Here is a tiny trained network, its code and every weight. The questions are about switching its units off for an input and a target symbol, where a switched-off unit gives its printed mean instead of its output.

import numpy as np


def w(rows, s, z=0):
    codes = np.array(rows[::2]) - 128.0
    scale = np.full(codes.shape[1], s)
    scale[-1] = z or s
    return codes * scale


def f(y):
    return np.maximum(y, 0)


def softmax(a):
    e = np.exp(a - a.max(-1, keepdims=True))
    return e / e.sum(-1, keepdims=True)


def log_softmax(a):
    a = a - a.max(-1, keepdims=True)
    return a - np.log(np.exp(a).sum(-1, keepdims=True))


def net(x, mask):
    ids = ['ΓΘΛΞΠαεστφω'.index(c) for c in x.split()]
    T = len(ids)
    res = E[ids] + P[:T]
    q, k, v = (res @ M[0].T for M in (Q, K, V))
    z = softmax(np.where(np.tri(T) > 0, q @ k.T / 2**0.5, -1e9)) @ v
    res = res + np.where(mask[0], z, O[0][:, -1]) @ O[0][:, :-1]
    y = f(res @ A[0][:, :-1].T + A[0][:, -1])
    res = res + np.where(mask[1:9], y, B[0][:, -1]) @ B[0][:, :-1]
    return log_softmax(res[-1] @ U[:, :-1].T + U[:, -1])


Q, K, V, O, A, B = {}, {}, {}, {}, {}, {}
E = w([
[173,134,95],'Γ',
[163,91,124],'Θ',
[164,126,138],'Λ',
[159,55,115],'Ξ',
[236,127,81],'Π',
[159,50,126],'α',
[145,37,207],'ε',
[157,37,142],'σ',
[148,51,176],'τ',
[161,4,138],'φ',
[165,198,100],'ω',
],0.023)
P = w([
[253,209,166],'0',
[183,103,142],'1',
[191,74,127],'2',
[190,76,128],'3',
[189,111,166],'4',
[184,113,166],'5',
[183,115,172],'6',
[184,109,170],'7',
[186,91,171],'8',
[185,91,175],'9',
],0.012)
Q[0] = w([
[3,141,55],'head 1',
[17,152,66],'head 1',
],0.011)
K[0] = w([
[5,103,100],'head 1',
[6,123,107],'head 1',
],0.017)
V[0] = w([
[138,90,251],'head 1',
[122,64,157],'head 1',
],0.025)
O[0] = w([
[85,130,223,253],'head 1',
[163,168,248,124],'head 1',
],0.012,0.013)
A[0] = w([
[127,135,184,118],'neuron 1',
[152,193,58,165],'neuron 2',
[2,101,154,157],'neuron 3',
[191,115,173,95],'neuron 4',
[77,135,155,110],'neuron 5',
[210,99,108,250],'neuron 6',
[223,96,165,114],'neuron 7',
[88,63,94,194],'neuron 8',
],0.013)
B[0] = w([
[59,94,55,250],'neuron 1',
[113,58,164,179],'neuron 2',
[253,196,152,206],'neuron 3',
[18,179,66,230],'neuron 4',
[178,215,69,183],'neuron 5',
[182,121,185,252],'neuron 6',
[48,162,67,244],'neuron 7',
[172,155,144,201],'neuron 8',
],0.0077,0.022)
U = w([
[177,195,134,233],'Γ',
[118,137,201,253],'Θ',
[166,178,255,146],'Λ',
[68,103,176,137],'Ξ',
[88,109,133,64],'Π',
[76,132,120,172],'α',
[129,210,138,21],'ε',
[91,167,71,147],'σ',
[116,192,105,103],'τ',
[98,190,25,60],'φ',
[84,131,38,66],'ω',
],0.011,0.0061)

Each question gives the input, a string of symbols that net reads in full, and the target symbol t.
The units are the heads (2 rows each of Q, K, V and O) and the neurons (one row each of A and B). Each row of codes is followed by its name. A weight is (code - 128) times the scale printed after its matrix; where a second scale follows, it is the last column's (O, A, B and U).
mask holds one flag per unit, heads first, then neurons. A switched-off unit (its flag False) gives its mean, the last column of its rows in O or B, instead of its output. The means were averaged over made-up inputs and are rounded, as every weight is.
A unit's drop is (log p(t) with every unit on - log p(t) with that unit switched off) / (log p(t) with every unit on - log p(t) with every unit switched off).
The circuit of an input: a set's keep is (log p(t) with only the set's units on - log p(t) with every unit switched off) / (log p(t) with every unit on - log p(t) with every unit switched off). Starting from all 9 units, units are removed one at a time, each time the one whose removal leaves the highest keep (on an exact tie, the one counted first), for as long as the keep stays at least 0.8.
units of the circuit, in order: the units of the circuit, biggest drop first
top k neurons: the k neurons with the biggest drops, biggest first
drop of u: that unit's drop, to one decimal
input ω ω σ, target ω: units of the circuit, in order : head 1
input Λ ω ε ε τ Λ α ω α Γ, target Λ: units of the circuit, in order : neuron 1; neuron 4
input Λ α Λ Γ τ Ξ Λ τ, target Λ: units of the circuit, in order : head 1; neuron 1; neuron 4; neuron 7
input Γ τ Γ α σ Ξ Ξ τ φ, target Γ: units of the circuit, in order : head 1; neuron 1; neuron 8; neuron 4
input Γ φ Ξ α φ Θ Θ Θ ε, target Γ: units of the circuit, in order : head 1; neuron 1; neuron 4
input ε Λ α, target ε: top 2 neurons : neuron 3; neuron 1
input Γ σ Π τ α, target Γ: top 4 neurons : neuron 1; neuron 6; neuron 4; neuron 8
input Ξ τ Λ α, target Ξ: units of the circuit, in order : neuron 5; neuron 3
input ε ε φ τ Ξ, target ε: top 3 neurons : neuron 1; neuron 3; neuron 4
input Γ ε σ, target Γ: units of the circuit, in order : head 1; neuron 1; neuron 4; neuron 6
input ω σ ε ε Λ Ξ, target ω: top 2 neurons : neuron 3; neuron 2
input τ Π ω Γ Θ φ ω α, target Γ: units of the circuit, in order : head 1; neuron 1; neuron 4
input Θ Θ Ξ α, target Θ: units of the circuit, in order : neuron 1; neuron 5
input Π α Ξ ε ε φ, target Γ: units of the circuit, in order : head 1; neuron 1; neuron 6; neuron 4
input Γ ε Θ Θ Θ, target Γ: top 3 neurons : neuron 1; neuron 4; neuron 7
input Π Γ Γ ε ω τ, target Γ: top neuron : neuron 1
input ε φ τ α φ ε, target ε: top 3 neurons : neuron 1; neuron 3; neuron 4
input Λ α Λ ε Λ φ Λ ε Θ, target Λ: top 4 neurons : neuron 1; neuron 4; neuron 7; neuron 5
input φ ω Ξ σ α Θ Γ Ξ, target φ: top 4 neurons : neuron 1; neuron 4; neuron 7; neuron 6
input Λ Θ Θ φ, target Λ: top 3 neurons : neuron 1; neuron 4; neuron 8
input φ τ Π Ξ, target Γ: top 3 neurons : neuron 1; neuron 6; neuron 4
input ε Π α σ, target Γ: units of the circuit, in order : head 1; neuron 1; neuron 4
input ε Λ Ξ Θ Γ, target ε: top 3 neurons : neuron 1; neuron 3; neuron 4
input φ σ Λ Λ α, target φ: top 3 neurons : neuron 1; neuron 4; neuron 7
input Γ Θ Λ ε Θ τ ε σ Θ τ, target Γ: top 3 neurons : neuron 1; neuron 4; neuron 8
input Γ Θ Γ, target Γ: drop of neuron 6 : 0.8
input φ ω τ Θ ω α Λ, target φ: drop of neuron 7 : 0.5
input ε φ σ ω τ, target ε: drop of neuron 1 : 1.5
